Below is a small trained network, with its code and all its weights. Each question gives an input and a target symbol and asks what happens when units are switched off, that is, made to give their printed mean instead of their output.

import numpy as np


def w(rows, s, z=0):
    codes = np.array(rows[::2]) - 128.0
    scale = np.full(codes.shape[1], s)
    scale[-1] = z or s
    return codes * scale


def f(y):
    return np.maximum(y, 0)


def softmax(a):
    e = np.exp(a - a.max(-1, keepdims=True))
    return e / e.sum(-1, keepdims=True)


def log_softmax(a):
    a = a - a.max(-1, keepdims=True)
    return a - np.log(np.exp(a).sum(-1, keepdims=True))


def net(x, mask):
    ids = ['αδεημστφψω'.index(c) for c in x.split()]
    T = len(ids)
    res = E[ids] + P[:T]
    u = 0
    for l in range(2):
        r = res
        for j in range(3):
            rows = slice(3 * j, 3 * j + 3)
            q, k, v = (r @ M[l][rows].T for M in (Q, K, V))
            z = softmax(np.where(np.tri(T) > 0, q @ k.T / 3**0.5, -1e9)) @ v
            o = O[l][rows]
            res = res + np.where(mask[u + j], z, o[:, -1]) @ o[:, :-1]
        u += 3
        y = f(res @ A[l][:, :-1].T + A[l][:, -1])
        res = res + np.where(mask[u : u + 12], y, B[l][:, -1]) @ B[l][:, :-1]
        u += 12
    return log_softmax(res[-1] @ U[:, :-1].T + U[:, -1])


Q, K, V, O, A, B = {}, {}, {}, {}, {}, {}
E = w([
[92,129,16],'α',
[123,222,114],'δ',
[95,167,135],'ε',
[168,89,138],'η',
[44,200,93],'μ',
[77,96,117],'σ',
[149,217,62],'τ',
[7,60,149],'φ',
[179,87,43],'ψ',
[18,28,87],'ω',
],0.019)
P = w([
[19,212,7],'0',
[96,187,75],'1',
[122,135,87],'2',
[139,135,70],'3',
[163,128,38],'4',
[173,135,42],'5',
[180,122,37],'6',
[188,129,21],'7',
[172,124,20],'8',
[171,126,4],'9',
[166,131,7],'10',
[172,142,5],'11',
],0.0025)
Q[0] = w([
[103,85,55],'L0H1',
[88,99,74],'L0H1',
[19,99,71],'L0H1',
[246,79,64],'L0H2',
[145,100,157],'L0H2',
[187,143,151],'L0H2',
[206,143,79],'L0H3',
[117,132,27],'L0H3',
[95,166,104],'L0H3',
],0.013)
K[0] = w([
[111,26,206],'L0H1',
[119,17,157],'L0H1',
[80,33,105],'L0H1',
[139,67,228],'L0H2',
[66,118,157],'L0H2',
[8,75,121],'L0H2',
[160,219,146],'L0H3',
[162,127,188],'L0H3',
[174,97,102],'L0H3',
],0.012)
V[0] = w([
[147,158,198],'L0H1',
[167,44,223],'L0H1',
[78,106,113],'L0H1',
[189,139,130],'L0H2',
[80,106,185],'L0H2',
[166,92,94],'L0H2',
[77,131,253],'L0H3',
[186,229,181],'L0H3',
[162,155,152],'L0H3',
],0.0055)
O[0] = w([
[72,107,208,29],'L0H1',
[105,183,2,94],'L0H1',
[160,166,87,238],'L0H1',
[167,115,18,92],'L0H2',
[125,157,166,108],'L0H2',
[181,97,183,131],'L0H2',
[90,231,133,95],'L0H3',
[107,139,37,2],'L0H3',
[139,166,34,72],'L0H3',
],0.0058,0.0041)
A[0] = w([
[234,226,184,2],'L0N1',
[185,2,129,146],'L0N2',
[53,75,217,98],'L0N3',
[3,172,60,173],'L0N4',
[162,190,125,49],'L0N5',
[52,103,193,64],'L0N6',
[158,154,190,203],'L0N7',
[119,162,111,99],'L0N8',
[102,91,43,80],'L0N9',
[116,84,222,39],'L0N10',
[132,14,53,108],'L0N11',
[106,129,57,5],'L0N12',
],0.0085,0.0076)
B[0] = w([
[156,201,141,130],'L0N1',
[153,99,135,206],'L0N2',
[130,153,171,173],'L0N3',
[100,115,179,254],'L0N4',
[49,102,122,130],'L0N5',
[245,128,69,152],'L0N6',
[142,124,205,171],'L0N7',
[116,132,123,136],'L0N8',
[56,90,167,162],'L0N9',
[92,96,44,135],'L0N10',
[180,162,119,201],'L0N11',
[103,205,184,133],'L0N12',
],0.011,0.0079)
Q[1] = w([
[178,143,7],'L1H1',
[156,22,182],'L1H1',
[202,179,211],'L1H1',
[95,185,131],'L1H2',
[78,147,113],'L1H2',
[134,81,109],'L1H2',
[151,125,80],'L1H3',
[71,67,38],'L1H3',
[94,167,108],'L1H3',
],0.013)
K[1] = w([
[114,8,185],'L1H1',
[96,172,166],'L1H1',
[174,195,212],'L1H1',
[139,176,128],'L1H2',
[138,184,96],'L1H2',
[114,100,134],'L1H2',
[104,143,136],'L1H3',
[162,128,174],'L1H3',
[133,168,161],'L1H3',
],0.015)
V[1] = w([
[111,157,144],'L1H1',
[138,126,137],'L1H1',
[110,67,123],'L1H1',
[63,109,96],'L1H2',
[109,169,84],'L1H2',
[148,72,56],'L1H2',
[122,67,141],'L1H3',
[168,175,184],'L1H3',
[207,254,83],'L1H3',
],0.0083)
O[1] = w([
[99,152,86,167],'L1H1',
[137,147,132,131],'L1H1',
[117,79,140,121],'L1H1',
[3,13,145,111],'L1H2',
[175,70,192,57],'L1H2',
[49,121,208,71],'L1H2',
[11,83,102,180],'L1H3',
[208,81,175,158],'L1H3',
[221,228,161,3],'L1H3',
],0.0048,0.0062)
A[1] = w([
[177,235,109,94],'L1N1',
[84,73,215,159],'L1N2',
[108,104,150,211],'L1N3',
[135,64,152,89],'L1N4',
[62,170,62,92],'L1N5',
[33,178,149,200],'L1N6',
[153,3,86,47],'L1N7',
[157,236,55,140],'L1N8',
[200,213,172,115],'L1N9',
[84,138,250,132],'L1N10',
[198,137,182,2],'L1N11',
[111,213,227,68],'L1N12',
],0.011,0.0095)
B[1] = w([
[116,194,146,137],'L1N1',
[107,192,73,254],'L1N2',
[180,139,96,240],'L1N3',
[130,186,131,161],'L1N4',
[23,126,154,147],'L1N5',
[173,49,164,246],'L1N6',
[118,220,182,176],'L1N7',
[93,159,197,145],'L1N8',
[63,22,119,146],'L1N9',
[107,118,52,203],'L1N10',
[4,120,191,132],'L1N11',
[208,78,216,146],'L1N12',
],0.012,0.01)
U = w([
[48,223,101,15],'α',
[146,135,156,89],'δ',
[251,44,120,90],'ε',
[128,130,122,118],'η',
[84,90,144,252],'μ',
[148,117,23,193],'σ',
[49,189,200,124],'τ',
[59,99,133,39],'φ',
[205,184,158,174],'ψ',
[120,112,215,175],'ω',
],0.013,0.0036)

Each question gives the input, a string of symbols that net reads in full, and the target symbol t.
The units are the heads (3 rows each of Q, K, V and O) and the neurons (one row each of A and B). Each row of codes is followed by its name. A weight is (code - 128) times the scale printed after its matrix; where a second scale follows, it is the last column's (O, A, B and U).
mask holds one flag per unit, layer by layer, with each layer's heads first. A switched-off unit (its flag False) gives its mean, the last column of its rows in O or B, instead of its output. The means were averaged over made-up inputs and are rounded, as every weight is.
A unit's drop is (log p(t) with every unit on - log p(t) with that unit switched off) / (log p(t) with every unit on - log p(t) with every unit switched off).
The circuit of an input: a set's keep is (log p(t) with only the set's units on - log p(t) with every unit switched off) / (log p(t) with every unit on - log p(t) with every unit switched off). Starting from the 12 units with the biggest drops (on a tie, the unit counted first), units are removed one at a time, each time the one whose removal leaves the highest keep (on an exact tie, the one counted first), for as long as the keep stays at least 0.8.
units of the circuit, in order: the units of the circuit, biggest drop first
k most important neurons of layer l: the k neurons of layer l with the biggest drops, biggest first
which heads matter: for each layer, one digit per head in row order, 1 if its drop is at least 0.15 and else 0, layers parted by /
drop of u: that unit's drop, to one decimal
input σ δ η, target ψ: units of the circuit, in order : [L1N6, L1N10, L0N4]
input σ μ σ δ μ, target ω: which heads matter : 000 / 001
input ε ε μ, target ε: units of the circuit, in order : [L1N6, L1N12]
input σ ε τ η, target ω: units of the circuit, in order : [L1N11, L0N7, L0H1]
input ω φ σ α σ σ, target σ: which heads matter : 001 / 000
input ε α σ φ η, target σ: which heads matter : 110 / 000
input σ η φ η σ η μ σ σ σ σ ε, target ε: units of the circuit, in order : [L1N6, L1N12, L0N7, L1N7]
input σ ε α φ σ ε α, target μ: 2 most important neurons of layer 1 : [L1N6, L1N5]
input σ ω φ, target α: which heads matter : 000 / 001
input φ δ μ μ, target ω: 3 most important neurons of layer 1 : [L1N6, L1N12, L1N5]
input ε ψ η η μ φ η τ, target τ: which heads matter : 000 / 000
input φ η η, target σ: 3 most important neurons of layer 1 : [L1N6, L1N7, L1N12]
input φ σ ω η, target α: 2 most important neurons of layer 1 : [L1N6, L1N2]
input σ σ σ σ ω σ α σ τ, target τ: which heads matter : 010 / 000
input μ σ φ σ σ η μ ε η φ α, target φ: which heads matter : 000 / 000
input τ τ ω ε σ η ε η φ σ σ ω, target α: 2 most important neurons of layer 0 : [L0N9, L0N2]
input η η ψ, target ψ: 2 most important neurons of layer 1 : [L1N7, L1N6]
input η σ ψ σ σ η δ, target ω: 3 most important neurons of layer 1 : [L1N12, L1N8, L1N9]
input ω μ η φ μ, target φ: 2 most important neurons of layer 0 : [L0N11, L0N4]
input σ τ σ μ σ σ φ ω φ, target α: most important neuron of layer 0 : [L0N6]
input η τ σ σ ε ω η, target α: 3 most important neurons of layer 1 : [L1N6, L1N7, L1N2]
input μ σ σ σ τ ψ, target ψ: most important neuron of layer 1 : [L1N7]
input σ σ η σ τ σ σ ε η μ, target φ: 3 most important neurons of layer 1 : [L1N5, L1N6, L1N10]
input ψ σ φ η δ, target ω: most important neuron of layer 1 : [L1N12]
input σ σ η ε τ ε η, target ω: drop of L0N4 : 0.1
input μ σ α, target μ: drop of L0N2 : 0.1
